Below is a small trained network, with its code and all its weights. Each question gives an input and a class and asks what happens when units are switched off, that is, made to give their printed mean instead of their output.

import numpy as np


def w(rows, s, z=0):
    codes = np.array(rows[::2]) - 128.0
    scale = np.full(codes.shape[1], s)
    scale[-1] = z or s
    return codes * scale


def norm(h):
    return h / np.sqrt((h * h).mean(-1, keepdims=True) + 1e-5)


def f(y):
    return y / 2 * (1 + np.tanh(0.7978845608 * (y + 0.044715 * y**3)))


def log_softmax(a):
    a = a - a.max(-1, keepdims=True)
    return a - np.log(np.exp(a).sum(-1, keepdims=True))


def net(x, mask):
    res = np.array(x, float).reshape(1, 3) / 4 @ E
    u = 0
    for l in range(4):
        y = f(norm(res) @ A[l][:, :-1].T + A[l][:, -1])
        res = res + np.where(mask[u : u + 7], y, B[l][:, -1]) @ B[l][:, :-1]
        u += 7
    return log_softmax(norm(res)[-1] @ U[:, :-1].T + U[:, -1])


A, B = {}, {}
E = w([
[101,128,180,127,227,13,129,59,39,70,153],'x0',
[139,126,13,184,25,97,14,155,78,17,205],'x1',
[61,129,2,128,81,46,152,67,110,169,249],'x2',
],0.0082)
A[0] = w([
[80,131,24,135,135,3,70,92,33,112,212,31],'0.n0',
[85,148,62,48,112,93,169,116,156,208,132,54],'0.n1',
[197,129,254,137,89,209,84,180,160,169,16,3],'0.n2',
[195,159,159,93,144,118,132,81,102,80,96,33],'0.n3',
[188,99,193,108,192,106,81,181,105,106,103,159],'0.n4',
[148,125,200,124,184,18,91,55,52,14,98,9],'0.n5',
[167,124,23,232,11,143,55,197,142,42,161,90],'0.n6',
],0.0085,0.006)
B[0] = w([
[238,96,151,116,99,77,57,64,163,162,137,229],'0.n0',
[102,107,85,189,184,102,185,160,169,93,105,173],'0.n1',
[199,145,156,50,154,150,138,64,201,80,107,199],'0.n2',
[138,156,170,146,151,99,131,163,114,137,109,139],'0.n3',
[104,134,149,93,193,149,114,157,113,95,144,185],'0.n4',
[103,144,235,141,135,162,180,152,35,147,202,202],'0.n5',
[164,197,5,164,103,180,35,204,67,51,175,250],'0.n6',
],0.013)
A[1] = w([
[172,110,141,95,123,179,131,31,192,87,74,2],'1.n0',
[122,120,159,104,102,130,157,83,218,122,54,38],'1.n1',
[154,108,99,104,86,69,166,33,131,217,204,127],'1.n2',
[190,174,51,153,88,173,85,199,134,82,168,128],'1.n3',
[87,157,103,114,87,165,24,151,92,97,142,47],'1.n4',
[3,99,86,173,100,137,194,176,156,163,48,87],'1.n5',
[107,85,58,114,77,161,79,223,109,137,170,119],'1.n6',
],0.014,0.0075)
B[1] = w([
[105,105,139,56,165,114,102,159,161,163,28,166],'1.n0',
[71,200,107,95,93,121,158,176,143,182,118,160],'1.n1',
[74,40,155,189,137,46,100,60,182,63,67,173],'1.n2',
[88,138,97,137,65,149,95,224,69,50,163,249],'1.n3',
[210,166,85,151,130,115,59,193,51,61,149,189],'1.n4',
[45,17,131,151,205,186,238,109,134,34,150,163],'1.n5',
[80,249,47,201,95,131,149,196,118,92,169,195],'1.n6',
],0.014,0.019)
A[2] = w([
[79,88,222,85,156,178,153,95,145,127,61,149],'2.n0',
[191,153,116,123,146,55,60,43,191,181,80,95],'2.n1',
[130,177,123,76,123,151,109,111,247,198,79,121],'2.n2',
[191,190,77,153,22,153,109,136,107,205,190,63],'2.n3',
[166,107,70,98,59,176,157,137,93,178,147,1],'2.n4',
[95,78,98,101,161,181,191,116,225,159,35,118],'2.n5',
[105,132,60,207,142,44,152,57,165,83,135,135],'2.n6',
],0.013,0.0092)
B[2] = w([
[186,200,86,174,139,82,138,131,96,187,179,249],'2.n0',
[122,72,181,105,25,35,102,105,155,169,27,173],'2.n1',
[203,123,131,113,54,81,89,185,178,233,27,187],'2.n2',
[250,110,93,129,166,101,91,49,57,87,146,193],'2.n3',
[193,134,93,166,208,114,122,65,129,48,154,125],'2.n4',
[151,216,35,97,108,68,151,103,198,203,143,227],'2.n5',
[36,41,157,116,77,160,146,85,158,172,99,198],'2.n6',
],0.013,0.014)
A[3] = w([
[153,122,168,93,90,225,179,133,116,144,88,1],'3.n0',
[173,159,157,116,136,141,157,139,92,141,152,108],'3.n1',
[107,119,123,65,169,254,105,150,153,24,76,44],'3.n2',
[177,71,93,191,77,85,51,104,109,118,201,129],'3.n3',
[85,119,163,106,194,135,156,132,72,102,95,202],'3.n4',
[95,134,111,109,94,200,12,170,114,176,62,102],'3.n5',
[172,153,71,15,132,90,104,158,155,82,71,17],'3.n6',
],0.013,0.0079)
B[3] = w([
[138,218,90,197,132,129,125,127,161,79,136,122],'3.n0',
[149,136,200,122,95,41,134,108,83,154,121,165],'3.n1',
[72,29,190,31,185,205,118,13,206,60,80,144],'3.n2',
[106,160,135,145,37,191,62,154,72,118,12,254],'3.n3',
[118,145,212,194,126,105,159,118,178,161,210,171],'3.n4',
[245,149,156,98,151,140,211,37,171,83,187,176],'3.n5',
[202,34,174,57,142,184,205,104,177,158,146,177],'3.n6',
],0.011,0.012)
U = w([
[16,105,60,169,52,218,189,225,141,68,142,119],'0',
[213,227,106,58,127,98,171,188,206,221,43,125],'1',
[118,179,224,188,207,83,174,179,38,173,207,170],'2',
[188,120,138,26,179,195,91,126,171,54,140,121],'3',
[76,79,63,214,196,76,236,58,199,179,177,108],'4',
[94,51,103,92,84,170,78,214,130,228,251,5],'5',
[206,232,22,169,53,167,15,221,4,38,163,161],'6',
[84,37,199,191,94,40,62,44,130,113,55,158],'7',
],0.017,0.022)

Each question gives the input, the list of numbers given to net, and the class t.
The units are the neurons (one row each of A and B). Each row of codes is followed by its name. A weight is (code - 128) times the scale printed after its matrix; where a second scale follows, it is the last column's (A, B and U).
mask holds one flag per neuron, layer by layer. A switched-off neuron (its flag False) gives its mean, the last column of its row in B, instead of its output. The means were averaged over made-up inputs and are rounded, as every weight is.
A unit's drop is (log p(t) with every unit on - log p(t) with that unit switched off) / (log p(t) with every unit on - log p(t) with every unit switched off).
The circuit of an input: a set's keep is (log p(t) with only the set's units on - log p(t) with every unit switched off) / (log p(t) with every unit on - log p(t) with every unit switched off). Starting from the 12 units with the biggest drops (on a tie, the unit counted first), units are removed one at a time, each time the one whose removal leaves the highest keep (on an exact tie, the one counted first), for as long as the keep stays at least 0.8.
circuit, biggest first: the units of the circuit, biggest drop first
k most important neurons: the k neurons with the biggest drops, biggest first
top k neurons in layer l: the k neurons of layer l with the biggest drops, biggest first
drop of u: that unit's drop, to one decimal
input [5,-8,7], class 7: circuit, biggest first -> 1.n2
input [1,2,-7], class 1: circuit, biggest first -> 0.n6, 1.n3
input [5,3,0], class 7: 2 most important neurons -> 0.n0, 0.n6
input [1,-2,1], class 4: 2 most important neurons -> 0.n6, 0.n2
input [4,-8,-1], class 2: 2 most important neurons -> 0.n0, 0.n2
input [7,-8,4], class 2: 2 most important neurons -> 0.n0, 0.n5
input [-6,-8,6], class 4: 2 most important neurons -> 0.n6, 1.n5
input [3,-4,-6], class 1: 2 most important neurons -> 0.n2, 0.n6
input [5,3,-1], class 2: 2 most important neurons -> 0.n5, 0.n6
input [-7,-8,4], class 4: top 2 neurons in layer 0 -> 0.n6, 0.n0
input [-1,-5,7], class 4: 2 most important neurons -> 0.n6, 0.n1
input [3,-5,-3], class 1: 2 most important neurons -> 0.n6, 0.n2
input [7,5,4], class 7: 2 most important neurons -> 0.n0, 1.n2
input [1,3,-6], class 3: most important neuron -> 0.n2
input [4,-6,3], class 4: 2 most important neurons -> 0.n6, 0.n0
input [3,-7,-2], class 1: drop of 0.n1 -> 0.0
input [8,-1,0], class 2: drop of 0.n5 -> 0.8
input [-3,2,-7], class 3: drop of 0.n4 -> 0.1
input [6,5,-6], class 2: top 2 neurons in layer 0 -> 0.n5, 0.n6
